Here is a tiny trained network, its code and every weight. The questions are about switching its units off for an input and a target symbol, where a switched-off unit gives its printed mean instead of its output.

import numpy as np


def w(rows, s, z=0):
    codes = np.array(rows[::2]) - 128.0
    scale = np.full(codes.shape[1], s)
    scale[-1] = z or s
    return codes * scale


def norm(h):
    return h / np.sqrt((h * h).mean(-1, keepdims=True) + 1e-5)


def f(y):
    return np.maximum(y, 0)


def softmax(a):
    e = np.exp(a - a.max(-1, keepdims=True))
    return e / e.sum(-1, keepdims=True)


def log_softmax(a):
    a = a - a.max(-1, keepdims=True)
    return a - np.log(np.exp(a).sum(-1, keepdims=True))


def net(x, mask):
    ids = ['γδημξπστφψω'.index(c) for c in x.split()]
    T = len(ids)
    res = E[ids] + P[:T]
    u = 0
    for l in range(2):
        q, k, v = (norm(res) @ M[l].T for M in (Q, K, V))
        z = softmax(np.where(np.tri(T) > 0, q @ k.T / 2**0.5, -1e9)) @ v
        res = res + np.where(mask[u], z, O[l][:, -1]) @ O[l][:, :-1]
        u += 1
        y = f(norm(res) @ A[l][:, :-1].T + A[l][:, -1])
        res = res + np.where(mask[u : u + 4], y, B[l][:, -1]) @ B[l][:, :-1]
        u += 4
    return log_softmax(norm(res)[-1] @ U[:, :-1].T + U[:, -1])


Q, K, V, O, A, B = {}, {}, {}, {}, {}, {}
E = w([
[190,145,132,153,145,118,57,125,54,121,69],'γ',
[132,96,100,208,60,174,195,110,175,92,147],'δ',
[202,195,61,92,63,173,160,171,166,160,169],'η',
[170,121,174,13,162,102,97,240,98,122,133],'μ',
[216,86,151,97,174,86,131,135,68,127,146],'ξ',
[146,115,164,128,175,111,151,38,83,108,192],'π',
[123,104,82,154,169,148,196,156,149,83,254],'σ',
[195,81,117,132,141,148,159,144,222,137,72],'τ',
[145,96,88,144,116,157,184,166,171,107,184],'φ',
[149,68,117,155,88,161,216,123,206,92,148],'ψ',
[192,109,176,54,58,122,169,101,123,164,124],'ω',
],0.01)
P = w([
[85,103,100,96,196,209,101,138,147,179,64],'0',
[186,137,103,142,139,121,89,126,194,94,151],'1',
[139,154,156,205,156,68,140,175,177,191,127],'2',
[140,114,105,126,159,134,193,120,54,133,79],'3',
[174,137,119,132,121,120,81,126,169,87,155],'4',
[126,128,166,202,125,80,127,172,149,187,146],'5',
[120,103,134,125,137,78,184,115,50,101,70],'6',
[162,134,142,133,96,118,70,120,147,81,151],'7',
[108,121,185,187,98,107,108,159,127,164,159],'8',
[60,91,161,118,143,51,248,120,93,58,106],'9',
[169,139,125,130,102,125,81,127,167,84,157],'10',
],0.014)
Q[0] = w([
[204,135,154,116,86,163,94,154,139,78,170],'0.h0',
[146,95,213,210,104,80,160,213,125,253,179],'0.h0',
],0.013)
K[0] = w([
[111,147,128,53,180,166,83,118,134,182,122],'0.h0',
[141,102,252,102,88,73,64,97,31,128,143],'0.h0',
],0.012)
V[0] = w([
[110,101,184,102,190,99,152,2,152,151,176],'0.h0',
[167,110,160,50,53,122,162,107,164,192,117],'0.h0',
],0.0082)
O[0] = w([
[173,68,228,33,163,92,88,16,214,228,221,2],'0.h0',
[58,61,22,104,28,1,54,106,167,121,106,212],'0.h0',
],0.0087,0.00071)
A[0] = w([
[121,167,87,142,87,59,93,173,150,101,131,5],'0.n0',
[170,132,193,170,73,146,113,146,184,104,144,188],'0.n1',
[90,97,95,1,200,104,207,46,78,155,100,214],'0.n2',
[142,217,128,105,101,86,128,132,101,179,130,125],'0.n3',
],0.0076,0.0014)
B[0] = w([
[143,60,194,151,171,118,147,87,180,56,97,215],'0.n0',
[162,153,103,130,254,93,92,137,64,134,172,254],'0.n1',
[74,44,37,150,96,209,129,148,18,80,91,234],'0.n2',
[96,47,130,189,207,109,170,109,131,133,133,153],'0.n3',
],0.0093,0.0052)
Q[1] = w([
[103,124,121,228,143,87,145,251,191,177,145],'1.h0',
[188,159,117,108,132,144,58,116,145,5,173],'1.h0',
],0.013)
K[1] = w([
[135,108,237,119,74,62,49,177,18,124,115],'1.h0',
[58,115,71,84,217,246,2,175,186,145,64],'1.h0',
],0.0082)
V[1] = w([
[163,125,110,168,173,121,37,84,115,174,13],'1.h0',
[67,99,163,2,175,106,129,245,108,96,128],'1.h0',
],0.0083)
O[1] = w([
[78,54,181,124,6,193,99,119,36,124,126,254],'1.h0',
[77,144,195,219,177,69,170,222,135,197,92,142],'1.h0',
],0.011,0.0046)
A[1] = w([
[181,101,84,107,140,120,16,145,124,61,231,1],'1.n0',
[158,84,174,223,181,39,73,161,89,100,165,12],'1.n1',
[126,80,69,152,245,254,144,209,12,201,106,223],'1.n2',
[120,134,208,150,154,162,69,128,126,249,204,86],'1.n3',
],0.0079,0.0044)
B[1] = w([
[154,92,95,108,167,66,190,66,100,204,81,158],'1.n0',
[205,232,114,42,112,154,231,103,248,203,166,187],'1.n1',
[5,61,145,45,10,103,37,115,29,40,138,249],'1.n2',
[196,62,31,254,91,121,118,202,108,116,53,157],'1.n3',
],0.0086,0.016)
U = w([
[63,120,129,123,113,212,53,139,83,174,143,212],'γ',
[161,116,78,102,168,58,175,58,42,69,77,97],'δ',
[183,103,104,198,131,106,171,120,126,27,53,79],'η',
[82,140,181,189,175,76,205,125,101,159,96,177],'μ',
[191,121,40,123,31,93,148,180,88,206,123,2],'ξ',
[165,59,143,217,216,170,84,106,111,183,132,196],'π',
[190,146,128,152,183,77,67,165,114,68,191,127],'σ',
[184,58,230,105,79,197,182,90,158,119,140,28],'τ',
[139,203,120,62,85,99,84,127,171,105,199,91],'φ',
[112,181,94,83,175,205,177,67,159,220,74,240],'ψ',
[114,119,134,147,108,3,31,67,194,123,166,101],'ω',
],0.0072,0.0073)

Each question gives the input, a string of symbols that net reads in full, and the target symbol t.
The units are the heads (2 rows each of Q, K, V and O) and the neurons (one row each of A and B). Each row of codes is followed by its name. A weight is (code - 128) times the scale printed after its matrix; where a second scale follows, it is the last column's (O, A, B and U).
mask holds one flag per unit, layer by layer, with each layer's heads first. A switched-off unit (its flag False) gives its mean, the last column of its rows in O or B, instead of its output. The means were averaged over made-up inputs and are rounded, as every weight is.
A unit's drop is (log p(t) with every unit on - log p(t) with that unit switched off) / (log p(t) with every unit on - log p(t) with every unit switched off).
The circuit of an input: a set's keep is (log p(t) with only the set's units on - log p(t) with every unit switched off) / (log p(t) with every unit on - log p(t) with every unit switched off). Starting from all 10 units, units are removed one at a time, each time the one whose removal leaves the highest keep (on an exact tie, the one counted first), for as long as the keep stays at least 0.8.
units of the circuit, in order: the units of the circuit, biggest drop first
unit that matters most: the unit with the biggest drop
top k neurons: the k neurons with the biggest drops, biggest first
k most important neurons of layer l: the k neurons of layer l with the biggest drops, biggest first
input γ ω ψ, target ω: units of the circuit, in order -> 0.h0
input ψ π τ, target π: units of the circuit, in order -> 0.h0, 1.n3
input μ π ψ η ψ τ, target π: top 3 neurons -> 1.n3, 1.n2, 1.n1
input ω ψ ψ δ δ, target ω: units of the circuit, in order -> 0.h0, 0.n2
input ψ τ η ξ τ ψ, target ξ: units of the circuit, in order -> 1.n3, 1.n1, 0.n1, 0.h0
input η γ ψ γ τ τ γ δ, target η: units of the circuit, in order -> 0.h0, 1.n2, 0.n0
input δ φ σ δ δ γ δ ψ ξ μ η, target δ: units of the circuit, in order -> 1.n0, 0.n1
input τ π ξ η π σ ω τ η σ ψ, target τ: top 2 neurons -> 0.n2, 1.n2
input σ η ψ μ π η δ η, target σ: units of the circuit, in order -> 0.h0, 1.h0, 0.n1
input ψ γ φ η η, target ψ: 2 most important neurons of layer 1 -> 1.n1, 1.n2
input η δ π δ φ π ξ φ δ, target ξ: top 3 neurons -> 1.n3, 0.n1, 1.n1
input ψ δ η δ δ φ, target φ: units of the circuit, in order -> 1.n1, 1.h0, 1.n3
input τ ξ τ ω σ ξ ξ ψ δ, target ξ: 2 most important neurons of layer 0 -> 0.n1, 0.n2
input ω ξ φ, target ξ: units of the circuit, in order -> 1.n3, 1.n1, 0.h0
input ω ψ τ ξ μ, target ω: unit that matters most -> 0.h0
input τ ψ τ δ γ γ ξ π δ ω η, target τ: units of the circuit, in order -> 1.h0, 0.n0, 0.n2, 1.n2
input δ σ σ η π τ η ξ, target δ: top 3 neurons -> 1.n0, 0.n1, 0.n2
input δ ψ φ δ σ π ψ γ, target δ: top 3 neurons -> 1.n0, 0.n1, 0.n2
input φ γ π ψ τ φ μ φ, target φ: top 3 neurons -> 1.n1, 0.n2, 0.n1
input ξ δ ψ ω μ δ ω η σ δ η, target ξ: top 2 neurons -> 1.n3, 0.n2
